Rows with their classes
[-33   9  -3 -34  17  42  -2   2  12  25  -8 -10 -13 -24  11  -3   2 -17
   7   8  84  14  -5 -26 -11  26  18  28   3   2 -10   1 -13 -50 -25   7
  13   9  -3   7   5  -6  -8 -30   7 -10   6  24  -4  10  -3 -15 -15  -8
  -6  -3 -17  -3  -3  16  -6  -7 -14  -9  -9  10   0   2  -1   0  33   2
 -24  -5  17 -30  -6  26 -12  -1  -6   8   5  35   4 -16  -1 -23  -4  -4
  23   0  -6 -32  18  57 -32 -23  -4  53 -19   4  10  16  46  22 -24   5
 -14  13  -9  -3 -35   3   5  17 -15 -34   8  -5   4   7   8   3   4   3
  -4  10  -2  10  23 -14   0  -1 -23 -16  -1  12 -10  -5  13   4  16   3
  31  14 -25 -12  -8  -2   9 -13  31 -13 -34  28 -15  27 -33  -9   9   2
   2  57   3 -34   7  12 -13  18 -44  13  96  -2   2  -9 -17 -32  45  10
   0  25  -7  54  13   2  10   6   0  14  -1  16 -15 -18   1  -8  10 -11
 -31  19  11  -5  12   2  27   1   5   0  18  -8 -37  -6  -2   2   6 -39
  -2  11  11   5] : Q
[-21   3   7  -5  -9   1  -1   5  -6   6  -4 -15 -14 -12   2   3  -4  -7
   0  -1  13   3 -12   4 -18  -5   2   9  -1   3  -3 -12   2 -10  -5  -6
 -23  -3  11  26   3 -21  -1   5  20   1  -6  19   0  -1   3  -4 -11  18
  -2  -8  15 -10  -2  10  -6  14  -6  25 -14  -9  -9   4  -7   1  -3  -4
   9  -4  10 -41  -7   7  12  -1  33  -4  26  -3  -2   1 -12 -10  12   3
 -20  -2   7 -12  -2  -2 -21 -14 -17   0   4   1   9   3  14  -1 -17  -4
  -7 -17  18 -12 -22  -8   0  -7  -1   1  -5  -8  10   2   2   8   0 -19
   3  14  -9  20   4   2 -14  -5  -9  -5   9 -16   1  -7   6  -9 -10   3
   3   0   4  -4  -5   7   8  27  13  -3 -28  -6  -6  -2 -25  -4  10 -16
   1  -1 -13  -4 -10 -12 -11   0  -5   1 -15  20  -3   8 -15   2  22   7
  -2   7  11  15   1 -10 -11  -3  -5  -3   3  12   2  -7   7   2  -9   5
  13  -2  -7 -64  23  -7   5   4  26   0   5  -1 -22   7  16  -4   3 -18
   7   3  -4 -10] : Q
[   5   29  111   18   -8   -4    3  -44  -57   56   30  -31  -17    4
   20  -41   22   38   -8   41   16   17  -22   33  -19   20  -22    5
   15   -9  -14  -23   21  -29    5    4   -3    6    0   11  -13  -16
    2   77   88    5   12   39   23   38  -22  -15  -14   14  -12   20
   -5    2  -23    5   -6   -7  -48   27    7  -48    8    9  -18  -16
  -11  -45  -16  -15    4   40   36   13   79   15    1  -14   -6  -38
  -21   -3    4   23   10    1  -53   -2  -11   -9  -26   76    0  -47
    2   45   -3  -13  -13  -16   11  -10  -44    5   -7    6  -10   34
   29  -27   -4   -7   54   12  -20  -22  -21   -4   29   -4    5  -20
  -13    5   -6  -16    8   16   13   -3   -4  -13    0    9  -13    5
    0   14    0  -18   -3   -6  -14  -23   12   12  -18    5   -1  -25
  -10   16   -3   -2    9    2    0 -111   -1   -6    6  -61   41    4
  -36   38  -30    9  -55   18    4    4   13   28   43   66    7    7
  -15  -49   -4    7    9    1  -17  -50   33  -39   16  -38   40    0
   10   12   53    1    4    2   18  -12    1  -16    8    9  -30   37
  -28    5    9  -31  -31  -42  -18  -15   12   -1] : Q
[ 79  14 -15  23  10  11   0 -16  -8  -9 -31  -9   7 -17 -12 -13  14   0
   1 -11 -23   1  -9 -12   9 -14  -7   0  20   5 -19  -3   6  14  -1 -15
 -20  -3 -17  -7  15  -8   5  30 -37   0 -25  12  -8  -2   3  -2   2  29
  -4   9  10   6   7  51  16   2   3  15  -6  33 -14   3  -3  11 -17   9
 -21  26  -1  22  -3  46  18 -21 -27  -8 -17 -16  12  11 -10   7 -15  -8
 -65   4   4 -10   6 -70  -3 -38  10 -15  30   6 -30  -9 -22   5 -17   0
  23   8  33  -3 -43  15   2   9 -50  -3  -9 -17   1   5 -15   9  -2   7
   0 -42   1 -13   9  -3  32 -14  13   9  -3   9  26 -22   0   1  18   7
  20  15  43  -8  49  12  48  64 -33  -2  24 -20  14  -4 -24 -15   7 -66
   5 -64  13  27 -14  12  29 -10 -20  23 -39   8 -46   3  -7   3 -19  12
  -5  16   3   8  -2  -7  20 -29  14  12  -6  76   9  39  13   5  16  17
  11   2 -16  -2  -4   8   0 -11 -11   0 -19   2  15  -1   2  -2   1  16
 -73 -18  -2  15] : Q
[ 31  11  74  22 -21   6   4 -39 -15  29   6 -23  -9   2  -5 -27  26  22
 -12  21 -26   0  -6  22  -5  18 -22  -2  21  -5   1  -4  20 -18 -11 -51
  -5  -8  -1  -5  -8  12  -7  38  53   4  -8  25   7   5  -5  -6   2  40
 -11  17  -5   8  -9  -3  -1 -18 -27   0   0 -10  -7  -4 -16   4  17 -30
 -13  -9 -11  11  36  34  31  34 -24   0 -10 -38 -63   3  10  19  -7  -6
 -22  12   9  12 -16  49  17 -27  18  19  -1   8  -9 -27   0 -17 -16   7
   2 -13 -12  12  37  38 -21  -1  29  23 -27   9  -8  12  48   2   5 -28
   2  41   8 -22 -14  27   8  10   9  27   4  17   9   4  -3   2 -14   0
 -16  -1  19 -14  16  -1  21  10 -36 -15  40  30   0 -23  21   2  -2 -70
   5 -43  -7 -42  39  17 -17  28 -10   9 -28  16  -4   8  21  34  42  66
  -4  13 -28 -30 -21  13 -15  -1  13 -45  22 -51  19  -6  31   8 -27  12
  26  -6  13 -18  11 -10  -2  -4  -4  -9 -29   5  24  12   5  -8 -32   1
 -36  -2  10  -7] : Z
[ -35    1    5   -7   29   21   22   18  -17    6   19    6  -10    7
    6   15  -28   10  -31  -35   43    3    4   13  -10  -82    4   17
   -9    2    4  -34  -20  -26   34   -4   -4   10   29    6  -12   -7
    4   69   61  -12   54   48    3  -18   -7  -13    5  -42   -6    3
   19   -8   -2   -9   -8   -9   38  -11   12  -20   18  -12   15   -4
    0   36   17    5    9   22  -26   29  -34    8   -1   -3   -7   17
   19  -12   -4  -46  -11   -7  -13  -40    1   -3    9  -11   12  -98
   15  -17  -26   -3   -3   -5    4  -27   -8  -23   34  -21   14    3
    4  -18   -7  -13    8    1   31   10   16   -1  -17   30  -16    9
   13  -33    4   -3  -15    2  -21    1  -31  -21  -13  -38  -17  -14
   -1  -16   15    6   14   -1   78   17   -2  -17  -41 -104   15  -45
    6  -24   -1    2  -20   -4  -20   44    1   -3   23   11  -19  -12
  -27  -20  -11   -2  -11    5    5   15   -6  -77    7  -49    7   28
   13   17   -3   13  -24  -11   -7    2    9   21   -5   -3   25    2
    7  -11  -37  -31   -7  -12   27   15   12    4  -32  -10   21   -3
    8   11   -2    1   15  -66   26    9    1    1] : Z
[-81   7   8 -23 -16  -2  -3  21   9  32   4   3  -4 -11  10  13 -15 -23
  14 -21 -17  10  -1   3  -7  -8   5   5 -20   0  22   8  10  -4  23  -3
  -7   4   9   4  -1 -25  -5  -3  40 -16 -15  -1   2  -2  11 -12  -1 -10
  23  -5  -9   6 -11 -21 -44   0 -14   1  -8 -21  12   9  -4   0 -17  21
   5  13  16  28 -33 -32 -15  -4  16  10   8  -3   4  14 -33   4 -11  13
   2   7  -3   4  24 -18  12  14 -12 -12  10 -20  -8 -15   9  -6  -5 -23
  11   4  -8   8 -35 -24   9   7   0  -9   3  -4  19 -26 -13   6 -20  -2
   3 102  -6   3   2  13 -12  -1 -20   8 -13 -38  -5 -11   2 -12 -14 -10
   2  11 -17 -13 -25  -7 -14  27  16  23 -51 -22 -16  -4 -25  10  -5  24
  -7  -2   5 -25 -31 -12 -17   0 -12  -8   4  12 -11  18 -12  24  34   5
  -6 -19  21  18   5 -19   5   2  -3   5  24  15   0 -20  -2   4   0   4
  10  16  -4   5  -4   2   0  -4   7  34  19  -1   2   6  20 -12  23 -23
  32  15  -9 -18] : Q
[-45  -5  -2 -18   5 -25   1  19  11  -5  20  23  14  10   9   2  -7 -27
  26 -15 -27 -15  10  -6  14   1   0 -20   0  -1   4  -2 -11  16  10  -2
  -1  -9   3   4   6  -3   9 -22 -17  -4 -11  -8  -5 -14   1   5   0 -18
 -11 -12 -15   4  -8   7 -21   5  13   1  -7 -10  -5 -11  14   0  -3  20
   4   4   5  -1 -18 -12 -32   9  16  21  10   7   1  -1 -45   3  14   5
  51   7  -3   9   7 -22  -6  44 -10  -4  -2 -15   8 -16   8  -7  12   8
 -26 -15  -8   7   9 -15  28   7   2 -22   5   0  -1 -15  -5  -2  -9 -24
 -22  76   0   6 -11   0 -31 -19 -12  14  -2  -5  -3  -4   3 -10   1  12
   1   0 -24   2  -6  -9  -3  13  -2  11 -19 -20   0   5  15  13   7  73
   2  11 -10 -13 -11   1  -4   9  -5 -13  18  -1  -6  10 -13  23  18 -20
   6  -6  14  26  -9   7 -12   8  13  -1  23   6 -10  -2 -10   5  17  10
   6   3  -6  13 -29   2  -7   9  18  11   9  -8  19   9  -2  -5   3  27
  31  -4 -28   4] : Q
[ 60  -1  15   4 -45  38  -5 -18  16  13 -31 -12   5  11   0 -17  37  13
 -19  26 -48  17 -17   0   4  27   8   7  30   3 -18   9 -15 -20 -23   9
  13 -18  16 -30   5   6   4   9  16  -7 -26  -1 -12  13  -5   0  21  28
 -10  -4   7   0  11  18   1 -25 -20   5  -9  26 -13  -8  -5  -6  34  -8
  -6 -17   4 -20  11  36 -48  13 -42 -11 -18  -7 -20  10  25  15  -2 -11
  18  -4  10  -1  17  38   7 -60  16  22  15  36  -6  -5 -13   3  28   2
  22  -8  28 -12  26  35 -13  24 -26  31   8  48   2  28  22  -4  11 -10
  20  63  11 -14 -40  21  24 -11  25 -16  17  42  24  32  -1   4  -1   2
   6   4  78 -43  10 -16  46   1 -50  -7  86  25   2  -8  30  16  -6  20
  25 -54  14   1 -10  31  15 -28 -11  35  21   8  -4   7  12  44  -8  25
   3  27 -12  -7 -13   4  34   1  48  -9 -13 -22   6  37   2  -6 -58  17
 -21 -25   9   2  15 -14   5 -11   9 -43  -6  -6  50  12  -8   4 -11  32
 -80   7  -6  12] : Z
[-21 -13  -4  -7  11 -16 -10  27   5  -5   6  10  -1  -7  12  16 -20 -15
  22  -9  -6  -8 -11  -8  16  -1  -3   6  19  -1  13   9   6  25   2   4
  12   7   4   7  -4  -8   2 -38 -28   2 -25 -24  14   7   5  -2 -11 -20
   8   0  -6  -6   7  -6 -11   0 -20   5  -7 -74  -9 -20 -10   4 -22  -8
  -8   3  -4   3 -20 -25   8   7  21  12   8   0  18   3  -9  17  -3   8
   2   3 -12   2  -1 -41  17  56 -23 -25  21 -28  -1  -4  18 -15  -5  16
 -19   4  18   8 -12 -10  12   5   3 -10   9 -16  -8 -18  -5  -1  -9   6
   0  27  -5   4   7 -31   8  -7 -15  17   4   5   3  -1  -2   8  -7  23
   7  11 -43  -3 -16  -5  -5  50  15  18 -36 -17 -14   5  -1   9  10   5
  -2  23  -2  -6  13  -1   7  -2   0   5  16   2  -1   1 -10  16   6 -21
  31 -21   3   8   3 -16  12  -7   4  16  -2  12   7 -32 -11 -10   1   9
  19   8   4   1 -21  15  -3   0   5  18  -7 -13  -2   2   4  -2  13  47
  31  -5   2  -9] : Q
[  15    1  -13   74 -101   19   12  -39   15  -30  -37   -2    6   40
    2  -20   27    4  -22   51  -31   12   -9  -12  -40   -7    7  -52
  -57    2    0   10  -15   13   13   -4   -1  -15    2  -28   26   25
  -18  -24   22   -2  -18  -45  -28   12   -6   19   26   55   -3   17
   15   14  -17  -35    1    3  -74   -9   -8    1  -11    3    0   12
  -44  -71   -1  -11  -18   25   15   50  -39  -50   52   -4    0  -52
   -2   31   42   20   -7   -5   27  -23   10  -44  -27   97  -12    8
   -1  -25   22   33   16   36   -3    9   48  -25   16    6    6  -26
   34   43  -17   15  -20   -2  -22   43  -17   33   22   -5   18  -17
   11  -94    0    9  -20  -19  -16  -10    4    6   17   18   20    6
   22  -22   -8   11  -19   -6   87   23   26    5   76   13   21   53
    1   19  -13  -22   92  -46   19  -29    3   -4   21  -16  -33   16
   28  -18   41  -14   28   27   40  -24    9   35  -25   34    4  -21
   -9  -64  -26  -35   -6   10   16   13  -53  -42  -36    7  -52  -10
  -21   36   27   -2   -5   -3    5   -4   16  -16   20  -43   36   19
  -21  -49    1    1   17   70  -21   12  -24   13] : Q
[  4  12  24 -23 -24  22  -9 -13  30  23 -29  -2  11 -38   3 -14  20   2
  -1  13 -40   4 -17 -12  14  31   6  14  10 -10  -2  13  -8 -27 -18 -11
  -1  -2   6 -23   1  -4 -10  -9  15  -8 -28  -2  -4  -8   8  -9  23  49
 -13  -2   3  10  14  18 -12   8 -13   5  -7  22  -6   7 -10   0  47   2
   0 -10  -5 -36   6  16 -59  18 -25  -9 -16   7 -37   1   7   1 -18 -19
  23  15   2  -7   4  17  -4 -50   5  21  24  14  -5 -18  17   2  15  -1
  -1 -11  19 -12   2  19  -5  30 -19  -6  -1  37  -4   2   5  -1   6 -10
  19 111  14 -14 -25  21  23 -11   9  -6  11  26   9   3  -3  13   1   6
  15   4  43 -23  23  -7  26  21 -40  14  55  14  -5  -3  16  21  -4  41
   8 -31  20 -28 -17   8   5 -23  -5  35  10 -12 -15   9   1  54  23  19
   1  16 -10   1  -7   7  -6   3  32   5   8 -18   1  29  12  10  -4  12
 -36 -21  -3  -2   3 -27  15   6   3 -16  -1  -5  48  27   6   0 -21  23
 -53   2 -20   1] : Q
[  27  -12  -46    6   37  -20    1   29    4  -46  -11   12    6   -1
   -4   24  -12   -2   14  -15   26  -12    3  -11   20    2   -1  -10
   16  -27   -2   -3    3   33  -21   19  -11    5  -12    9  -22  -12
    2  -37  -77    1   -8  -27  -16    3    2   23  -14  -21    3    0
   -7    0   -1   10   14   11    6    1  -17   18  -12   -4   -5   -4
   -4   -5   -2    0    2   -6  -11  -31   -8  -13    0   -1    1    2
    7   -2    4    9    9   -5   -5    9  -13   11    2  -48   -9   65
  -12  -10   22   -8   10    6   -4   -3    6   13  -44   33    9   -2
   -6   -9    7    9   -3  -14    7  -28   -5   -1  -11   -9    5   15
   -9  -31    1  -11   25  -16    6    3    0   28   -3    1    8   -3
    8    9    9    2    2   -3  -45    7  -15    2    7   46    8   21
  -26  -14    3   -7    1    4   -3    7   -1   33  -14   21   20   -1
   18   20   19  -22   12  -12   -3    1    1  -20  -33  -23   -3   -8
   -5   35   12    5   13   -3   20   27    0   15    1   18  -15    9
    4  -15    1   22   10    8  -42   -6  -15  -21    2    1  -11   -9
  -19  -11   -4 -105   15   52    9  -12   -6   -2] : Z
[-12 -10  -4 -35  53 -16   3   8   7  14   7   9 -23 -21 -11  -6  -1 -10
   2   4  92  27  -7  -3  -7  38  11  33  28  -6  -4  -5 -17 -38 -37  11
  10   0  -6   4  -4   1  -3 -27   5 -13  -6  38  -8   5   3 -11  -6 -20
   3 -11  -8 -16 -17  24  39  -5 -14  -4 -27 -13 -13  -2  -1  10  29  -3
  18 -17  18 -42  13   7   8   3 -36  -2   2  34   6 -18  22 -20  -9 -13
  36 -19   7 -23  14  69 -10 -10  -9  55 -24  -4  17  15  45  15 -18   4
 -21   0 -15  -5 -11   5  12  22   9  15  26  -9   4  10   9 -18  13  11
 -14 -30  -3  21  19  26   0   4   0 -13   0  35 -25  -3   1   3  12  14
  29  -6 -27   9  11  11 -26 -37  20 -29 -17  31 -13  -6 -34  -5   3  -8
   4  70   7 -31  23   5 -17  19   3  16   8  -3   1 -12 -14 -58  17  16
   6  32 -12  31  29  -7  12  -1 -14  20 -19  23   0 -17   7  -8   8  -7
 -37  17  15  10   2  -7 -20  11   3  -4  15  22 -30   7  -7   9   7 -44
 -15  13   3   0] : Z
[  4 -10 -23  62 -95  26  20  -8   0 -43 -25  -1  29  35  -6 -12  12  12
 -17  50 -26  16  -2 -13 -13  -1  13 -45 -59   5   1  10 -16  14  12 -11
  -8 -12   5 -38   5   8   5 -24   8   1 -15 -41  -4  11   1  -2  17  41
  -8  15  12   9 -13 -38  -4  13 -77 -12   8   2   8  -2   1  12 -54 -64
  13  -9 -22  30   9  39 -33  -5  52   6  19 -70  17  10  32  -1  -6   2
  26 -17  55 -31 -31  87   8  19   1 -33  14  24  27  21   3   1  46  -7
  23 -23   5  -2  47  42   0   9 -20 -10 -28  37  -4  31   4  -3  13   0
  15 -92 -15   8  -6 -30  -1  29   7  -7   7  18  26  -3  14 -39 -14  -5
 -34  -2  60  21  31  12  72  37  37 -12 -19   4  -7 -18  69 -45  18 -27
   2   9  20  -6 -25  12  33 -31  50 -21  23  26  45  -8 -19  35 -47 -53
  -2 -30  -7 -56 -14 -29   1   0  10  -4 -57 -36 -26 -17 -27 -11 -14  22
  32   1 -15  -8   2  -5  24  -6   4 -40  26  -7  -8 -24 -10  -4   9  41
   4  13   5   1] : Q
[ 34   0  59  12  17   3 -10 -25 -30   6  19 -11 -11  11  -8 -38  31  29
 -11  28  36 -15 -14  18  15  32 -20  11  34 -14  -2  -8   8 -18 -14   5
 -10  21   6   0 -18  13   2  13  18  -5  15  27  15   1 -14   6 -23  18
  -9  29 -16   7 -10  -8  15   5 -20  16   4 -23 -10 -10 -20 -15  18 -42
  -7 -16 -21  -8  33 -11  51   6  -7 -15   6  11 -10 -25  20  19   3  18
   5   6   4  -1 -27  95   0   4  -1  42 -15   4  15  -6   3  -6 -18  16
 -17   7 -15   7  45   8  -7   7  44  13 -10 -17  -3  -2  20 -33  14 -20
 -15 -27  -4  13  10   9   7  -4   0  -9  20   2 -14   4   8  10  -7 -19
  -3  -7 -38  11  28   3 -44 -34   6 -28  -6  51   5  19  12  -1  -3 -62
  11  45 -23 -28  53  -1 -22  52  -8  -8 -16   5  16   6  19 -29 -20  51
  13  27 -37 -22   2   9  -2  10  -9 -31   7 -39   0 -26  18  -1  -3  -7
   9  28  11   1 -26 -17  -7 -14   9  -5 -23  26 -38  -9  -7  -7 -30 -13
  -6   7  15   0] : Q
[ 30   9 -36  17  32   6  -3   3 -14  -8 -31  -6 -14 -14  -3  -3  -6  -6
  15  -3  24  14   1  -7  13  27 -16   7  29   2 -17  -7   7  21 -24  -5
 -24  10  -7  11  10 -11   2  -4 -62  10 -12  -3  19   9 -12  20 -17 -23
   2  -6  -4   1   0  39  -2  -1   1  -5   3  -1  -2   0 -11 -17 -12   0
   0  10  -3  -4 -16  -6   6 -18   5   2   2   8  13  -7   1  -1  16   6
  -8  17  -2 -10   0 -47   2  24   2  -4   4  -9  -6   5   2   7  -1   5
   3   3  18   6 -23   0  20  -1 -19  11   2 -36   1  -7   4  -4  -5  -1
  -9 -48  -2  -4  39 -17  12  -4  -7  10 -40  -2   8  -4  -4   5  12  -3
  10   7 -24   6  -4  12  15  60   5   3 -33 -12  -5  16 -10  -1   6 -45
  32  12 -11  27  10  -1   7  -3  -8  -5  -9  -3   3 -14  -8 -31 -13 -18
   1  -7  -5  19  10 -14   8 -14  25  26 -14  31  10  -2  -3   7   4 -15
   6  31  20  19  -1  12   5 -10  -8  15   0   4 -27  -4   2  11  -6  14
  -4   1  -7   3] : Q
